Below are the code and all the weights of a small trained network. Each question names an input and a class and asks about switching units off, where a switched-off unit gives its printed mean instead of its output.

import numpy as np


def w(rows, s, z=0):
    codes = np.array(rows[::2]) - 128.0
    scale = np.full(codes.shape[1], s)
    scale[-1] = z or s
    return codes * scale


def norm(h):
    return h / np.sqrt((h * h).mean(-1, keepdims=True) + 1e-5)


def f(y):
    return y / 2 * (1 + np.tanh(0.7978845608 * (y + 0.044715 * y**3)))


def log_softmax(a):
    a = a - a.max(-1, keepdims=True)
    return a - np.log(np.exp(a).sum(-1, keepdims=True))


def net(x, mask):
    res = np.array(x, float).reshape(1, 4) / 4 @ E
    u = 0
    for l in range(4):
        y = f(norm(res) @ A[l][:, :-1].T + A[l][:, -1])
        res = res + np.where(mask[u : u + 6], y, B[l][:, -1]) @ B[l][:, :-1]
        u += 6
    return log_softmax(norm(res)[-1] @ U[:, :-1].T + U[:, -1])


A, B = {}, {}
E = w([
[122,248,167,94,199,144],'x0',
[19,135,204,52,60,79],'x1',
[116,216,115,195,15,177],'x2',
[24,136,29,121,181,160],'x3',
],0.0014)
A[0] = w([
[95,134,133,87,109,167,19],'L0N1',
[90,113,191,124,128,126,226],'L0N2',
[86,162,56,112,126,114,2],'L0N3',
[81,114,125,72,102,173,151],'L0N4',
[227,139,3,93,161,134,102],'L0N5',
[108,178,143,196,86,128,228],'L0N6',
],0.0027,0.00063)
B[0] = w([
[144,74,82,167,194,143,87],'L0N1',
[130,210,104,146,148,131,190],'L0N2',
[172,131,232,218,126,157,119],'L0N3',
[78,171,126,213,156,81,162],'L0N4',
[47,171,172,169,121,32,254],'L0N5',
[141,129,6,117,80,231,229],'L0N6',
],0.0023,0.00061)
A[1] = w([
[248,136,184,137,26,17,135],'L1N1',
[119,215,120,148,78,158,70],'L1N2',
[158,41,81,44,148,69,122],'L1N3',
[146,156,230,46,253,174,2],'L1N4',
[231,88,79,186,196,226,20],'L1N5',
[96,74,135,77,178,98,98],'L1N6',
],0.003,0.00068)
B[1] = w([
[99,108,126,141,190,189,245],'L1N1',
[198,130,92,35,118,133,174],'L1N2',
[162,184,85,127,96,106,175],'L1N3',
[161,153,101,100,97,124,204],'L1N4',
[73,212,173,199,78,3,188],'L1N5',
[174,113,94,107,124,172,156],'L1N6',
],0.0038,0.0012)
A[2] = w([
[68,116,172,43,90,134,162],'L2N1',
[91,135,126,172,98,153,159],'L2N2',
[224,125,252,119,96,115,189],'L2N3',
[86,89,147,67,96,140,64],'L2N4',
[203,149,61,198,166,140,248],'L2N5',
[39,156,35,125,144,114,157],'L2N6',
],0.0043,0.0014)
B[2] = w([
[147,185,192,254,142,82,179],'L2N1',
[205,132,178,85,161,147,165],'L2N2',
[57,99,88,177,197,183,206],'L2N3',
[107,175,191,163,103,82,134],'L2N4',
[53,164,250,117,81,118,249],'L2N5',
[164,87,211,171,159,189,238],'L2N6',
],0.0038,0.0021)
A[3] = w([
[124,155,140,138,72,165,244],'L3N1',
[122,128,175,129,132,90,225],'L3N2',
[181,193,116,204,165,61,101],'L3N3',
[122,5,122,175,39,101,72],'L3N4',
[120,78,116,89,237,4,183],'L3N5',
[144,217,193,49,179,164,137],'L3N6',
],0.0034,0.0012)
B[3] = w([
[172,90,121,40,120,100,214],'L3N1',
[132,95,81,125,94,112,207],'L3N2',
[67,116,151,148,112,65,155],'L3N3',
[130,233,30,86,247,73,174],'L3N4',
[177,182,162,116,2,227,204],'L3N5',
[143,81,30,144,145,74,252],'L3N6',
],0.0042,0.0018)
U = w([
[78,170,210,197,73,38,160],'0',
[208,156,122,58,15,224,148],'1',
[140,171,37,98,213,74,155],'2',
[98,73,165,181,211,254,130],'3',
[116,50,133,85,123,90,94],'4',
[89,54,137,82,112,119,1],'5',
],0.0083,0.0065)

Each question gives the input, the list of numbers given to net, and the class t.
The units are the neurons (one row each of A and B). Each row of codes is followed by its name. A weight is (code - 128) times the scale printed after its matrix; where a second scale follows, it is the last column's (A, B and U).
mask holds one flag per neuron, layer by layer. A switched-off neuron (its flag False) gives its mean, the last column of its row in B, instead of its output. The means were averaged over made-up inputs and are rounded, as every weight is.
A unit's drop is (log p(t) with every unit on - log p(t) with that unit switched off) / (log p(t) with every unit on - log p(t) with every unit switched off).
The circuit of an input: a set's keep is (log p(t) with only the set's units on - log p(t) with every unit switched off) / (log p(t) with every unit on - log p(t) with every unit switched off). Starting from the 12 units with the biggest drops (on a tie, the unit counted first), units are removed one at a time, each time the one whose removal leaves the highest keep (on an exact tie, the one counted first), for as long as the keep stays at least 0.8.
units of the circuit, in order: the units of the circuit, biggest drop first
most important unit: the unit with the biggest drop
k most important neurons: the k neurons with the biggest drops, biggest first
k most important neurons of layer l: the k neurons of layer l with the biggest drops, biggest first
input [0,4,-1,-6], class 3: units of the circuit, in order => (L2N3)
input [-1,-7,-7,5], class 0: units of the circuit, in order => (L1N5 L2N5)
input [0,-1,3,3], class 4: 3 most important neurons => (L3N5 L2N3 L1N1)
input [-7,2,4,8], class 3: 2 most important neurons => (L2N6 L3N6)
input [3,-4,6,5], class 1: 3 most important neurons => (L2N1 L2N3 L1N2)
input [-3,-1,-8,8], class 1: units of the circuit, in order => (L3N5 L2N3)
input [-8,1,7,-6], class 2: units of the circuit, in order => (L3N4 L3N5 L2N5)
input [3,-1,-2,3], class 4: 3 most important neurons of layer 2 => (L2N3 L2N6 L2N5)
input [0,1,5,7], class 3: 2 most important neurons => (L2N6 L3N5)
input [-3,-7,7,-6], class 0: 3 most important neurons => (L1N5 L3N5 L2N5)
input [-6,5,7,3], class 1: 3 most important neurons => (L3N6 L1N5 L2N2)
input [8,-4,0,-6], class 2: 4 most important neurons => (L2N6 L3N6 L1N4 L2N1)
input [-8,-2,5,0], class 2: 2 most important neurons => (L3N4 L3N5)
input [4,-6,-8,6], class 1: 2 most important neurons => (L3N5 L2N1)
input [-1,-8,5,-3], class 0: 2 most important neurons => (L1N5 L3N5)
input [-6,6,8,-8], class 1: 3 most important neurons of layer 3 => (L3N1 L3N6 L3N4)
input [-7,-6,5,-1], class 2: 4 most important neurons => (L3N4 L2N1 L3N5 L2N4)
input [-8,0,-2,-1], class 2: units of the circuit, in order => (L3N4)
input [3,-7,3,5], class 0: 2 most important neurons of layer 1 => (L1N5 L1N1)
input [3,3,0,7], class 3: units of the circuit, in order => (L2N6)
input [3,4,-7,6], class 1: units of the circuit, in order => (L3N5 L2N5)
input [-6,4,-1,-2], class 2: 3 most important neurons => (L3N4 L2N5 L1N5)
input [2,-8,7,3], class 0: 2 most important neurons => (L1N5 L3N5)
input [7,3,4,2], class 2: units of the circuit, in order => (L3N6 L2N5)
input [-5,-1,-8,6], class 1: 2 most important neurons => (L3N5 L2N3)
input [7,7,-4,-8], class 3: 3 most important neurons => (L2N3 L1N5 L1N1)
input [-4,6,-4,0], class 0: most important unit => L2N1
input [7,-3,6,-8], class 3: 4 most important neurons of layer 1 => (L1N3 L1N1 L1N6 L1N4)
input [-8,0,-7,3], class 2: 2 most important neurons of layer 3 => (L3N4 L3N1)
input [8,4,-3,-2], class 2: 2 most important neurons of layer 1 => (L1N5 L1N4)
